Here is a tiny trained network, its code and every weight. The questions are about switching its units off for an input and a target symbol, where a switched-off unit gives its printed mean instead of its output.

import numpy as np


def w(rows, s, z=0):
    codes = np.array(rows[::2]) - 128.0
    scale = np.full(codes.shape[1], s)
    scale[-1] = z or s
    return codes * scale


def softmax(a):
    e = np.exp(a - a.max(-1, keepdims=True))
    return e / e.sum(-1, keepdims=True)


def log_softmax(a):
    a = a - a.max(-1, keepdims=True)
    return a - np.log(np.exp(a).sum(-1, keepdims=True))


def net(x, mask):
    ids = ['ΓΨΩαζητφ'.index(c) for c in x.split()]
    T = len(ids)
    res = E[ids] + P[:T]
    u = 0
    for l in range(2):
        r = res
        for j in range(3):
            rows = slice(4 * j, 4 * j + 4)
            q, k, v = (r @ M[l][rows].T for M in (Q, K, V))
            z = softmax(np.where(np.tri(T) > 0, q @ k.T / 4**0.5, -1e9)) @ v
            o = O[l][rows]
            res = res + np.where(mask[u + j], z, o[:, -1]) @ o[:, :-1]
        u += 3
    return log_softmax(res[-1] @ U[:, :-1].T + U[:, -1])


Q, K, V, O = {}, {}, {}, {}
E = w([
[127,87,144],'Γ',
[107,106,129],'Ψ',
[100,86,115],'Ω',
[176,154,64],'α',
[158,252,112],'ζ',
[79,99,132],'η',
[193,73,131],'τ',
[128,121,157],'φ',
],0.025)
P = w([
[211,254,111],'0',
[79,70,88],'1',
[140,211,244],'2',
[159,60,211],'3',
[86,65,56],'4',
[147,225,240],'5',
[167,35,214],'6',
[90,58,43],'7',
[151,235,234],'8',
[168,30,214],'9',
[89,63,31],'10',
[152,251,226],'11',
[173,14,227],'12',
],0.0091)
Q[0] = w([
[231,149,106],'L0H1',
[92,107,63],'L0H1',
[217,176,58],'L0H1',
[72,104,231],'L0H1',
[57,213,163],'L0H2',
[165,216,7],'L0H2',
[182,2,50],'L0H2',
[22,89,139],'L0H2',
[20,131,126],'L0H3',
[100,30,168],'L0H3',
[146,49,47],'L0H3',
[84,127,86],'L0H3',
],0.0097)
K[0] = w([
[204,188,130],'L0H1',
[111,125,64],'L0H1',
[185,151,84],'L0H1',
[76,81,131],'L0H1',
[64,50,110],'L0H2',
[196,126,190],'L0H2',
[104,225,176],'L0H2',
[147,117,34],'L0H2',
[98,45,174],'L0H3',
[205,92,252],'L0H3',
[251,32,82],'L0H3',
[103,33,90],'L0H3',
],0.012)
V[0] = w([
[111,37,156],'L0H1',
[149,50,158],'L0H1',
[64,126,56],'L0H1',
[49,72,91],'L0H1',
[144,160,172],'L0H2',
[58,80,64],'L0H2',
[136,140,121],'L0H2',
[162,72,122],'L0H2',
[104,49,135],'L0H3',
[2,143,127],'L0H3',
[236,133,88],'L0H3',
[223,164,39],'L0H3',
],0.0086)
O[0] = w([
[35,92,138,6],'L0H1',
[17,101,106,40],'L0H1',
[189,101,56,96],'L0H1',
[154,145,156,22],'L0H1',
[230,87,113,156],'L0H2',
[152,148,59,62],'L0H2',
[166,91,153,139],'L0H2',
[117,150,144,112],'L0H2',
[117,190,3,26],'L0H3',
[155,92,83,71],'L0H3',
[104,86,196,202],'L0H3',
[123,48,255,234],'L0H3',
],0.0063,0.012)
Q[1] = w([
[128,115,103],'L1H1',
[99,145,77],'L1H1',
[161,119,121],'L1H1',
[153,158,103],'L1H1',
[134,7,131],'L1H2',
[127,38,159],'L1H2',
[169,95,117],'L1H2',
[175,237,147],'L1H2',
[118,157,195],'L1H3',
[120,100,108],'L1H3',
[77,82,101],'L1H3',
[180,163,194],'L1H3',
],0.013)
K[1] = w([
[121,113,157],'L1H1',
[130,110,88],'L1H1',
[127,169,123],'L1H1',
[106,119,128],'L1H1',
[125,78,110],'L1H2',
[155,143,143],'L1H2',
[141,106,93],'L1H2',
[199,246,142],'L1H2',
[116,157,120],'L1H3',
[36,55,56],'L1H3',
[39,41,146],'L1H3',
[212,153,146],'L1H3',
],0.013)
V[1] = w([
[69,79,130],'L1H1',
[180,184,50],'L1H1',
[100,225,91],'L1H1',
[57,115,141],'L1H1',
[71,105,143],'L1H2',
[106,77,109],'L1H2',
[79,38,133],'L1H2',
[131,154,129],'L1H2',
[96,76,162],'L1H3',
[162,71,146],'L1H3',
[52,87,87],'L1H3',
[193,245,117],'L1H3',
],0.011)
O[1] = w([
[112,93,189,60],'L1H1',
[188,147,139,95],'L1H1',
[151,183,186,92],'L1H1',
[86,84,168,77],'L1H1',
[220,139,254,105],'L1H2',
[108,216,158,93],'L1H2',
[57,160,134,101],'L1H2',
[128,113,98,131],'L1H2',
[203,38,86,129],'L1H3',
[70,152,25,160],'L1H3',
[162,74,97,5],'L1H3',
[73,58,120,201],'L1H3',
],0.0059,0.032)
U = w([
[103,133,170,141],'Γ',
[88,153,128,98],'Ψ',
[118,132,127,254],'Ω',
[244,80,145,131],'α',
[151,254,164,99],'ζ',
[125,143,30,37],'η',
[150,56,187,142],'τ',
[103,130,152,121],'φ',
],0.013,0.0052)

Each question gives the input, a string of symbols that net reads in full, and the target symbol t.
The units are the heads (4 rows each of Q, K, V and O). Each row of codes is followed by its name. A weight is (code - 128) times the scale printed after its matrix; where a second scale follows, it is the last column's (O and U).
mask holds one flag per head, layer by layer. A switched-off head (its flag False) gives its mean, the last column of its rows in O, instead of its output. The means were averaged over made-up inputs and are rounded, as every weight is.
A unit's drop is (log p(t) with every unit on - log p(t) with that unit switched off) / (log p(t) with every unit on - log p(t) with every unit switched off).
The circuit of an input: a set's keep is (log p(t) with only the set's units on - log p(t) with every unit switched off) / (log p(t) with every unit on - log p(t) with every unit switched off). Starting from all 6 units, units are removed one at a time, each time the one whose removal leaves the highest keep (on an exact tie, the one counted first), for as long as the keep stays at least 0.8.
circuit, biggest first: the units of the circuit, biggest drop first
most important unit: the unit with the biggest drop
heads that matter: for each layer, one digit per head in row order, 1 if its drop is at least 0.15 and else 0, layers parted by /
drop when u is switched off: that unit's drop, to one decimal
input τ ζ τ α, target τ: circuit, biggest first : L0H1, L1H1, L0H3
input α τ ζ ζ η η ζ ζ τ α, target τ: heads that matter : 011 / 001
input φ Γ η, target η: heads that matter : 011 / 001
input τ α τ τ ζ ζ ζ, target α: heads that matter : 100 / 010
input τ Ψ Γ η τ Γ ζ, target τ: circuit, biggest first : L1H1, L0H1, L1H2
input τ η τ φ ζ η τ τ Γ φ ζ ζ Ψ, target α: heads that matter : 110 / 001
input Γ Γ ζ τ τ τ α η φ τ ζ ζ Ω, target α: heads that matter : 110 / 001
input φ η ζ ζ ζ ζ η τ η η ζ α φ, target Γ: circuit, biggest first : L1H2, L0H1
input ζ ζ Ψ τ τ, target η: heads that matter : 101 / 000
input ζ Γ ζ ζ ζ η Γ Ψ ζ φ, target Γ: circuit, biggest first : L0H1, L1H2
input ζ ζ ζ Ψ ζ τ α φ, target η: heads that matter : 101 / 101
input Γ α ζ Ψ τ τ α ζ α, target α: heads that matter : 100 / 110
input ζ τ ζ ζ Ω, target η: heads that matter : 001 / 101
input τ τ ζ ζ τ Γ ζ, target τ: most important unit : L1H2
input ζ α ζ ζ τ ζ ζ Γ Ψ ζ ζ ζ Ω, target α: heads that matter : 110 / 001
input ζ Ω α α φ ζ φ τ, target η: heads that matter : 101 / 101
input ζ τ τ η ζ ζ α ζ Ω α Γ Γ, target Γ: heads that matter : 101 / 010
input ζ Γ α ζ ζ ζ τ ζ, target η: heads that matter : 101 / 111
input ζ η τ Ω α α η τ Ψ, target Ψ: circuit, biggest first : L0H1, L0H3
input ζ Ψ ζ ζ ζ φ ζ Γ ζ ζ Ψ, target η: drop when L0H3 is switched off : 1.9
input ζ Γ φ ζ Γ, target η: drop when L0H3 is switched off : 1.6
input ζ ζ ζ Γ, target α: drop when L0H1 is switched off : 1.9
